Small tables with named rows and columns. After each table, cells are looked up by row and column.

Table Vis
|  | Bida | Tis | Mev | Leluv | Gonug | Pubakov |
|---|---|---|---|---|---|---|
| Kuf | -1.97 | 11.64 | 2.34 | -20.06 | 7.54 | -15.45 |
| Bonebip | -35.75 | -52.78 | -23.30 | -27.88 | -7.73 | -18.24 |
| Bol | 26.19 | 57.66 | -14.76 | 30.77 | -79.01 | 2.65 |
| Tiguba | -7.60 | -6.76 | 8.04 | -35.70 | 38.09 | -19.63 |
| Kig | -30.12 | -34.37 | -31.85 | -8.33 | -33.19 | -12.67 |
| Ruzu | 31.82 | 66.86 | 8.04 | 11.22 | -28.10 | -4.31 |

What is the Pubakov of Bol in Vis? 2.65
What is the Tis of Ruzu in Vis? 66.86
What is the Mev of Kig in Vis? -31.85
What is the Bida of Tiguba in Vis? -7.60
What is the Gonug of Kuf in Vis? 7.54
What is the Leluv of Kig in Vis? -8.33
What is the Mev of Ruzu in Vis? 8.04
What is the Gonug of Bonebip in Vis? -7.73
What is the Gonug of Tiguba in Vis? 38.09
What is the Mev of Bonebip in Vis? -23.30

Mabem =
,Vuv,Revaf,Tepivu,Lim,Nuto,Bulab,Deg,Zikenev,Bar,Siganiv
Vatum,62,50,84,55,94,60,78,152,76,134
Fuf,128,42,72,54,159,42,109,76,114,80
Kuze,66,62,86,43,106,68,87,101,78,155
Vikates,47,38,83,63,79,63,90,177,68,123
Bemo,54,48,84,53,90,64,88,129,73,150
Sidal,109,40,84,51,137,36,71,89,110,109
Rodun,56,48,81,70,77,66,84,234,70,96
Reri,49,43,83,75,73,66,92,245,66,82
Guz,63,58,85,46,102,66,86,108,77,154
Dumonaz,108,33,91,66,112,42,66,151,118,95
Tudizov,79,57,84,44,118,55,76,104,85,138

What is the Lim of Fuf in Mabem? 54
What is the Bar of Kuze in Mabem? 78
What is the Tepivu of Reri in Mabem? 83
What is the Vuv of Vikates in Mabem? 47
What is the Nuto of Dumonaz in Mabem? 112
What is the Nuto of Sidal in Mabem? 137
What is the Bulab of Fuf in Mabem? 42
What is the Bar of Vikates in Mabem? 68
What is the Nuto of Bemo in Mabem? 90
What is the Zikenev of Rodun in Mabem? 234
What is the Deg of Tudizov in Mabem? 76
What is the Deg of Kuze in Mabem? 87
What is the Zikenev of Dumonaz in Mabem? 151
What is the Bar of Tudizov in Mabem? 85
What is the Tepivu of Guz in Mabem? 85
What is the Bar of Dumonaz in Mabem? 118
What is the Siganiv of Sidal in Mabem? 109
What is the Nuto of Vatum in Mabem? 94

Ribove
       Nusus  Mubebo  Foneti
Zera   30.10   49.96   15.98
Tun    15.93   36.76   63.35
Vobiz  85.21   53.50   66.04
Miruk  23.97   75.13   65.29
Loko   33.14   91.62   45.28

Mubebo of Miruk is 75.13
Nusus of Tun is 15.93
Foneti of Zera is 15.98
Foneti of Vobiz is 66.04
Nusus of Zera is 30.10
Foneti of Miruk is 65.29
Nusus of Miruk is 23.97
Mubebo of Tun is 36.76
Nusus of Vobiz is 85.21
Foneti of Loko is 45.28
Mubebo of Zera is 49.96
Nusus of Loko is 33.14
Mubebo of Vobiz is 53.50
Mubebo of Loko is 91.62
Foneti of Tun is 63.35
Which row has the largest Nusus? Vobiz

Dinilif =
cols = Mar, Nisep, Lubiz, Fud, Dus, Peko, Zumeg
Ledupob: [-0.787, 0.108, -0.345, 0.222, -0.326, -0.373, -0.323]
Ruzusu: [-0.118, -0.572, -0.398, -0.616, -0.479, -0.262, -0.237]
Peg: [0.038, -0.762, -0.500, -0.917, -0.736, -0.121, -0.079]
Fiko: [0.160, -0.859, -0.407, -0.971, -0.500, -0.217, -0.208]
Ripep: [-0.092, -0.504, -0.006, -0.378, 0.583, -0.644, -0.954]
Lukom: [-0.102, -0.605, -0.482, -0.685, -0.699, -0.176, -0.088]
Muk: [-0.390, -0.336, -0.408, -0.346, -0.531, -0.281, -0.220]

Lukom, Nisep => -0.605
Muk, Dus => -0.531
Peg, Fud => -0.917
Peg, Mar => 0.038
Ledupob, Dus => -0.326
Ruzusu, Mar => -0.118
Lukom, Lubiz => -0.482
Peg, Nisep => -0.762
Fiko, Nisep => -0.859
Muk, Nisep => -0.336
Lukom, Dus => -0.699
Lukom, Mar => -0.102

